[125 131 128 148 142 150 156] yields 148

[[131 131 121 131 134 148 102]
 [127 136 129 116 144 110 107]] yields 116

[[145 141 131 156 128 150 154]
 [137 130 129 134 128 137 133]] yields 134

[[155 121 139 138 127]
 [147 127 134 134 127]
 [144 128 132 133 128]] yields 128

[106 156 121 144 100 149] yields 121

[136 122 123 110 103 128 143] yields 110
---
137	139	141	143	151	142
131	143	142	140	148	151
==> 142

131	134	120	128	134	151	133
128	127	128	129	128	136	128
127	128	127	128	129	126	128
==> 133

129	131	124	152	155 ==> 155

128	134	128	136	132	118
123	112	130	125	106	132
125	127	130	136	128	128
==> 118

142	112	114	134	124	131	98 ==> 98

140	120	123	112	108
142	120	119	113	105
==> 108
---
[127 106 101 143 134 113] | 127
[139 120 118 149] | 139
[154 103 122 144] | 154
[116 114 102 118 158 156] | 116
[136 137 141 127 134 153] | 136
[104 125 124 155 100 141] | 104
---
[151 124 135 109 118 148]	151, 148

[[131 129 128 121 125 122 108]
 [126 129 125 152 131 149 141]]	131, 141

[117 127 100 153]	117, 153

[[ 98 130 121 114]
 [139 130 121 101]
 [124 100 124 136]]	98, 136

[[152 112 132 116 145 121]
 [116 132 130 141 131 147]]	152, 147

[[133 128 121 122 155 116 135]
 [116 117 157 156 140 157 131]]	133, 131

[155 124 122 120 118 129]	155, 129
---
[139 129 150 139 119] Out: 150

[[112 141 133 121]
 [140 120 122 139]
 [154 139 137 131]] Out: 133

[[137 151 128 128 157 107]
 [106 119 129 136 111 140]] Out: 128

[[123 102 154 112]
 [101 148 112 135]
 [147 136 136 141]] Out: 154

[[118 117 130 129 120 115 117]
 [147 119 119 133 153 124 146]
 [125 147 142 113 120 146 125]] Out: 130

[110 112 116 107 130] Out: 116
---
[[150 127 128 128 128]
 [154 139 129 129 127]
 [126 131 128 128 128]]
127

[[109 120 118 131 134 134]
 [105 105 125 125 131 138]
 [103 116 114 116 118 119]]
120

[[130 134 127 127 118 136 129]
 [144 130 126 123 150 130 115]
 [145 139 141 133 108 144 124]]
134

[[132 135 133 104]
 [113 108 129 115]
 [116 104 128 119]]
135

[[126 112 109 123 140 120 112]
 [135 115 145 132 114 110 122]
 [113 141 132 138 126 152 129]]
112

[[128 135 122 128 120 124 133]
 [126 132 100 130 128 120 119]
 [109 144 139 113 108 123 144]]
135

[[132 153 120 134]
 [131 138 132 115]
 [111 119 133 153]]
153

[[129 126 115 135 123 123 129]
 [155 151 131 124 114 134 145]
 [113 117 146 131 142 131 139]]
126

[[110 146 143 122 113 120 119]
 [120 155 140 115 115 125 129]
 [125 119 123 141 129 125 122]]
146
---
Input:
[[124 126 114 126]
 [126 111 116 118]
 [139 105 122 111]]
Output: 126, 139

Input: [100 115 119 132]
Output: 132, 100

Input:
[[129 130 128 121 131 135]
 [132 133 127 104 138 151]
 [131 132 127 109 136 146]]
Output: 135, 131

Input:
[[124 127 131 126]
 [139 149 137 120]
 [131 127 127 130]]
Output: 126, 131

Input: [118 140 134 157]
Output: 157, 118

Input:
[[138 144 107 125]
 [120 131 107 132]]
Output: 125, 120

Input:
[[143 130 141 155 135 113 107]
 [129 137 127 136 134 123 123]
 [102 120 126 155 148  99 104]]
Output: 107, 102

Input:
[[108 125 123 136 128 148]
 [137 115 119 155 133 135]]
Output: 148, 137
---
[126 108 100 130] → 100
[121 125 124 122 118 104 141] → 124
[118 130 106 133 130 122] → 106
[153 116 155 100 116 104 157] → 155
[125 131 105 113 125 133 107] → 105
[131 109 107 105] → 107
---
[100 132 150 158] ==> 100

[120 122 129 116 157 121] ==> 129

[126 148 139 147 105 124] ==> 139

[[156 132 130 131]
 [128 127 131 109]
 [132 112 126 125]] ==> 132

[138 112 140 151] ==> 138

[133 105 141 152 115] ==> 105

[133 114 146 127 154] ==> 114
---
[140 133 142 146 156 134] -> 140
[101 123 111 137 130] -> 101
[119 128 126 134 145 156 153] -> 119
[133 105 128  99] -> 133
[148 144 114 127 143 144 150] -> 148
[150 140 119 124 137 126 135] -> 150
[151 127 143 119 111 103] -> 151
---
120	117	141	113
128	116	101	142
123	120	148	112
Out: 101

105	127	124	135
129	130	158	139
120	141	99	99
Out: 158

119	115	123	115
141	143	141	144
101	132	132	137
Out: 141

133	117	109	118
152	142	125	138
133	112	135	129
Out: 125

149	108	144	149
123	128	132	148
146	113	147	146
Out: 132

126	118	125	128
125	127	132	120
124	121	124	157
Out: 132

114	115	152	118
113	150	124	111
107	141	115	146
Out: 124

130	109	118	121
131	155	130	130
120	129	99	132
Out: 130
---
[117 156 130 140 141]: 141
[128  99 120 127 120 143]: 143
[135 148 143 142 128 102]: 102
[157 115 150 151 116 107 105]: 105
[130 142 124  98 132]: 132
[121 126 144 109 105]: 105
[113 126 113 107 139]: 139
---
[[109 110 140 129 107 142 104]
 [103 124 124 150 148 117 137]
 [103 137 113 139 132 101 105]] => 104

[[ 98 128 124 127 130 129 126]
 [128 128 127 127 128 128 118]
 [129 128 127 128 128 128 116]] => 126

[[126 128 128 128 146 129]
 [126 128 127 128 158 129]
 [126 128 128 128 156 128]] => 129

[[134 144 122 102 101 133]
 [139 136 121 133 128 129]
 [115 125 123 134 117 127]] => 133

[[111 110 106 133 116 124 139]
 [138 132 140 110 135 126 113]
 [135 130 136 112 131 125 115]] => 139

[[124 129 114 157 103]
 [152 130 138 113 133]
 [111 126 116 137 128]] => 103

[[125 142 114 132 146 115 131]
 [129 139 142 153 138 144 131]
 [136 136  98 121 132 115 108]] => 131
---
Q: [110 109 105 106 122 106]
A: 109
Q: [116 112 123 151]
A: 112
Q: [129 129 104 125 118 127]
A: 129
Q: [101 100 113 135 108]
A: 100
Q: [112 138 106 157 101 150 135]
A: 138
Q: [130 125 140 146 124 150]
A: 125
Q: [117 119 139 106 104 147]
A: 119
---
[[119 105 105 132 145]
 [129 149 148 128 107]
 [118 108 108 145 130]] out 119

[[114 141 141 150 126 140 152]
 [147 150 151 114 127 151 139]
 [152 152 153 133 157 154 116]] out 114

[[127 139 136 152]
 [123 115 127  98]
 [142 126 106 139]] out 127

[[128 149 140 145 133]
 [126 129 145 118 124]
 [136 147 137 149 140]] out 128

[[138 151 126 115 119]
 [124 111 131 143 129]
 [126 108 133 145 131]] out 138

[[121 138 120 128 136 129 128]
 [114 149 108 129 137 124 135]
 [140 117 134 128 143 140 109]] out 121

[[109 145 132 148 138]
 [139 146 120 122 151]
 [130 148 126 128 151]] out 109

[[118 139 123 146 150]
 [119 139 123 146 150]
 [130 123 130 131 126]] out 118

[[130 132 134 124 130]
 [134 122 143 124 155]
 [129 127 119 124 135]] out 130
---
[[106 150 131 104]
 [124 134 121 128]
 [134 128 133 130]] >> 121

[[140 131 105 144 110 123]
 [115 121 151 118 148 127]
 [113 123 148 103 154 127]] >> 110

[[116 143 132 116 116 125]
 [107 152 122 118 114 141]
 [152 123 134 124 145 104]] >> 114

[[131 139 129 138 134 140]
 [132 115 106 117 137 138]] >> 117

[124 136 154 137] >> 137

[123 129 132 120 150 126 127] >> 126

[127 153 125 139 126] >> 127

[124 135 113 139 106 112 129] >> 113

[140 138 115 122 130  99 105] >> 115

[152 155 145 127 122 100 121] >> 122
---
124  112  141  139
137  155  129  128
112  141  135  145
ans = 124

149  142  130  144  135  132  138
131  126  128  126  132  128  127
130  148  142  135  132  127  144
ans = 149

118  117  153  101  154  155
120  120  105  155  104  104
126  125  141  115  140  141
ans = 118

131  122  151  136  106
123  133  125  127  109
130  147  136  134  118
ans = 131

125  156  141  111
133  130  119  126
133  138  121  143
ans = 125

152  124  126  114  132
154  134  116  135  148
148  127  111  132  122
ans = 152

129  137  130  130  133  128
127  151  129  129  134  129
128  120  118  118  125  105
ans = 129

121  105  106  155  110  128
114  126  132  139  102  108
127  134  141  132  104  105
ans = 121
